Below are the code and all the weights of a small trained network. Each question names an input and a target symbol and asks about switching units off, where a switched-off unit gives its printed mean instead of its output.

import numpy as np


def w(rows, s, z=0):
    codes = np.array(rows[::2]) - 128.0
    scale = np.full(codes.shape[1], s)
    scale[-1] = z or s
    return codes * scale


def norm(h):
    return h / np.sqrt((h * h).mean(-1, keepdims=True) + 1e-5)


def f(y):
    return y / 2 * (1 + np.tanh(0.7978845608 * (y + 0.044715 * y**3)))


def softmax(a):
    e = np.exp(a - a.max(-1, keepdims=True))
    return e / e.sum(-1, keepdims=True)


def log_softmax(a):
    a = a - a.max(-1, keepdims=True)
    return a - np.log(np.exp(a).sum(-1, keepdims=True))


def net(x, mask):
    ids = ['βζηθλτ'.index(c) for c in x.split()]
    T = len(ids)
    res = E[ids] + P[:T]
    u = 0
    for l in range(2):
        r = norm(res)
        for j in range(2):
            rows = slice(3 * j, 3 * j + 3)
            q, k, v = (r @ M[l][rows].T for M in (Q, K, V))
            z = softmax(np.where(np.tri(T) > 0, q @ k.T / 3**0.5, -1e9)) @ v
            o = O[l][rows]
            res = res + np.where(mask[u + j], z, o[:, -1]) @ o[:, :-1]
        u += 2
        y = f(norm(res) @ A[l][:, :-1].T + A[l][:, -1])
        res = res + np.where(mask[u : u + 4], y, B[l][:, -1]) @ B[l][:, :-1]
        u += 4
    return log_softmax(norm(res)[-1] @ U[:, :-1].T + U[:, -1])


Q, K, V, O, A, B = {}, {}, {}, {}, {}, {}
E = w([
[186,185,98,117,99,91,116,117],'β',
[154,106,107,104,168,65,131,10],'ζ',
[168,78,165,69,103,64,119,146],'η',
[170,126,107,89,182,78,145,169],'θ',
[38,158,110,61,101,99,135,114],'λ',
[147,206,201,161,177,161,152,121],'τ',
],0.014)
P = w([
[133,132,132,201,93,113,251,132],'0',
[134,147,131,156,127,93,193,147],'1',
[132,163,142,141,142,81,161,145],'2',
[132,165,141,132,150,79,140,147],'3',
[135,163,143,126,156,84,123,150],'4',
[135,161,140,116,157,92,110,150],'5',
[136,156,137,110,160,102,99,154],'6',
[137,151,135,102,160,113,90,149],'7',
[134,145,131,96,160,126,81,152],'8',
[132,133,129,96,159,141,73,152],'9',
[132,124,125,95,154,159,62,148],'10',
[132,116,123,91,156,180,51,146],'11',
[143,118,127,74,157,203,39,137],'12',
],0.014)
Q[0] = w([
[140,110,149,90,128,65,79,127],'0.h1',
[109,148,181,196,159,86,86,149],'0.h1',
[147,234,130,76,191,172,92,94],'0.h1',
[138,108,1,214,31,193,196,81],'0.h2',
[145,51,116,170,176,140,180,203],'0.h2',
[56,71,160,176,154,111,194,104],'0.h2',
],0.01)
K[0] = w([
[123,126,149,146,131,185,126,150],'0.h1',
[129,162,115,103,138,133,40,149],'0.h1',
[128,93,109,108,133,192,83,117],'0.h1',
[123,115,168,149,114,88,248,138],'0.h2',
[109,156,104,145,91,93,182,105],'0.h2',
[151,169,116,160,86,67,152,144],'0.h2',
],0.014)
V[0] = w([
[170,179,78,161,181,110,162,83],'0.h1',
[156,95,3,65,61,31,140,128],'0.h1',
[194,55,190,139,72,118,98,43],'0.h1',
[67,90,84,123,197,120,142,24],'0.h2',
[230,186,91,216,146,121,82,93],'0.h2',
[176,57,180,118,230,102,181,202],'0.h2',
],0.0078)
O[0] = w([
[121,76,120,113,97,190,112,138,236],'0.h1',
[140,184,81,103,179,162,253,106,216],'0.h1',
[67,152,126,111,174,93,148,177,2],'0.h1',
[140,69,208,117,135,129,164,208,206],'0.h2',
[106,105,67,102,60,165,151,157,85],'0.h2',
[36,119,128,139,218,171,90,122,134],'0.h2',
],0.011,0.0042)
A[0] = w([
[160,178,92,142,151,88,168,182,105],'0.n1',
[181,104,94,154,157,66,57,180,70],'0.n2',
[82,135,120,148,114,94,53,120,114],'0.n3',
[2,140,104,110,89,131,144,171,2],'0.n4',
],0.0094,0.0058)
B[0] = w([
[119,70,76,26,199,55,176,201,250],'0.n1',
[163,236,62,166,227,164,64,163,171],'0.n2',
[138,103,173,84,99,38,2,166,213],'0.n3',
[225,146,181,134,140,99,133,88,104],'0.n4',
],0.0062,0.002)
Q[1] = w([
[156,85,135,84,132,149,72,137],'1.h1',
[130,99,141,67,129,72,142,76],'1.h1',
[177,170,109,80,157,147,79,180],'1.h1',
[122,237,147,175,117,178,109,177],'1.h2',
[195,60,51,245,170,185,139,142],'1.h2',
[140,93,183,121,123,213,82,49],'1.h2',
],0.012)
K[1] = w([
[126,94,163,77,117,113,110,121],'1.h1',
[156,142,143,32,159,149,117,127],'1.h1',
[123,113,114,103,106,102,67,139],'1.h1',
[131,152,97,201,116,79,84,72],'1.h2',
[2,113,96,169,95,114,151,181],'1.h2',
[128,111,164,74,122,139,69,183],'1.h2',
],0.016)
V[1] = w([
[123,133,173,178,51,198,159,44],'1.h1',
[164,106,176,138,107,171,1,119],'1.h1',
[170,121,133,100,110,28,128,47],'1.h1',
[73,241,137,118,63,114,156,222],'1.h2',
[192,160,127,196,175,159,151,245],'1.h2',
[135,103,80,37,136,44,125,159],'1.h2',
],0.0069)
O[1] = w([
[123,174,107,88,171,86,61,180,7],'1.h1',
[155,196,80,76,184,132,254,132,65],'1.h1',
[85,84,74,155,144,192,130,147,254],'1.h1',
[170,165,107,127,130,147,105,47,86],'1.h2',
[86,185,58,164,164,156,105,114,123],'1.h2',
[171,204,72,147,127,91,160,179,232],'1.h2',
],0.0078,0.0037)
A[1] = w([
[130,111,96,119,151,129,186,104,70],'1.n1',
[151,103,116,143,124,105,57,156,85],'1.n2',
[81,118,158,210,104,232,79,107,2],'1.n3',
[253,116,196,146,123,53,147,63,42],'1.n4',
],0.013,0.0063)
B[1] = w([
[137,191,145,126,104,110,90,130,173],'1.n1',
[155,177,170,90,85,144,46,162,138],'1.n2',
[53,105,155,29,180,254,120,51,161],'1.n3',
[222,146,166,147,173,138,135,87,254],'1.n4',
],0.017,0.0072)
U = w([
[150,138,46,104,25,123,158,97,45],'β',
[115,161,203,119,103,74,40,197,66],'ζ',
[242,103,182,148,156,90,136,90,156],'η',
[73,69,152,85,152,193,67,68,134],'θ',
[109,53,179,122,105,113,202,253,247],'λ',
[55,167,90,202,238,43,90,178,232],'τ',
],0.006,0.0012)

Each question gives the input, a string of symbols that net reads in full, and the target symbol t.
The units are the heads (3 rows each of Q, K, V and O) and the neurons (one row each of A and B). Each row of codes is followed by its name. A weight is (code - 128) times the scale printed after its matrix; where a second scale follows, it is the last column's (O, A, B and U).
mask holds one flag per unit, layer by layer, with each layer's heads first. A switched-off unit (its flag False) gives its mean, the last column of its rows in O or B, instead of its output. The means were averaged over made-up inputs and are rounded, as every weight is.
A unit's drop is (log p(t) with every unit on - log p(t) with that unit switched off) / (log p(t) with every unit on - log p(t) with every unit switched off).
The circuit of an input: a set's keep is (log p(t) with only the set's units on - log p(t) with every unit switched off) / (log p(t) with every unit on - log p(t) with every unit switched off). Starting from all 12 units, units are removed one at a time, each time the one whose removal leaves the highest keep (on an exact tie, the one counted first), for as long as the keep stays at least 0.8.
units of the circuit, in order: the units of the circuit, biggest drop first
top k neurons in layer l: the k neurons of layer l with the biggest drops, biggest first
which heads matter: for each layer, one digit per head in row order, 1 if its drop is at least 0.15 and else 0, layers parted by /
input θ λ τ λ λ ζ η λ τ ζ, target ζ: units of the circuit, in order -> (1.n2, 0.h1)
input τ ζ η ζ η ζ τ η η ζ, target τ: which heads matter -> 10 / 10
input λ ζ θ τ λ λ ζ ζ, target λ: units of the circuit, in order -> (0.h2, 1.n4, 1.h2)
input ζ λ λ λ θ β ζ, target θ: units of the circuit, in order -> (1.h1, 0.n1, 0.n3, 1.n3)
input β θ λ λ λ λ τ λ λ λ η β, target τ: which heads matter -> 10 / 00
input λ ζ β ζ ζ θ, target λ: units of the circuit, in order -> (1.n4, 0.h2)
input ζ λ λ θ η λ β ζ ζ ζ τ ζ τ, target λ: which heads matter -> 10 / 10
input λ λ λ β λ θ λ ζ λ θ θ, target θ: top neuron in layer 0 -> (0.n3)
input ζ β ζ λ, target λ: which heads matter -> 00 / 10
input η β τ ζ τ β τ τ ζ λ τ η τ, target τ: units of the circuit, in order -> (0.h1, 1.h1, 1.n4, 0.h2)
input λ τ θ τ λ ζ β, target λ: units of the circuit, in order -> (0.h2, 1.n4)
input ζ λ τ λ η λ ζ β ζ, target β: which heads matter -> 01 / 00
input ζ β τ η, target ζ: which heads matter -> 11 / 00
input λ θ λ, target θ: units of the circuit, in order -> (1.h1, 1.n3)
input β τ ζ λ τ ζ, target ζ: top 2 neurons in layer 0 -> (0.n4, 0.n2)
input θ η β τ τ, target ζ: top neuron in layer 0 -> (0.n3)
input η λ η λ, target τ: units of the circuit, in order -> (0.h2, 1.n4, 1.n3)
input ζ θ τ λ η λ ζ τ, target λ: units of the circuit, in order -> (1.n4, 1.h2)
input ζ λ η β, target τ: which heads matter -> 01 / 00
input ζ λ τ λ ζ ζ λ θ, target τ: units of the circuit, in order -> (1.n4, 0.n2)
input ζ τ τ θ, target ζ: top 2 neurons in layer 0 -> (0.n3, 0.n1)
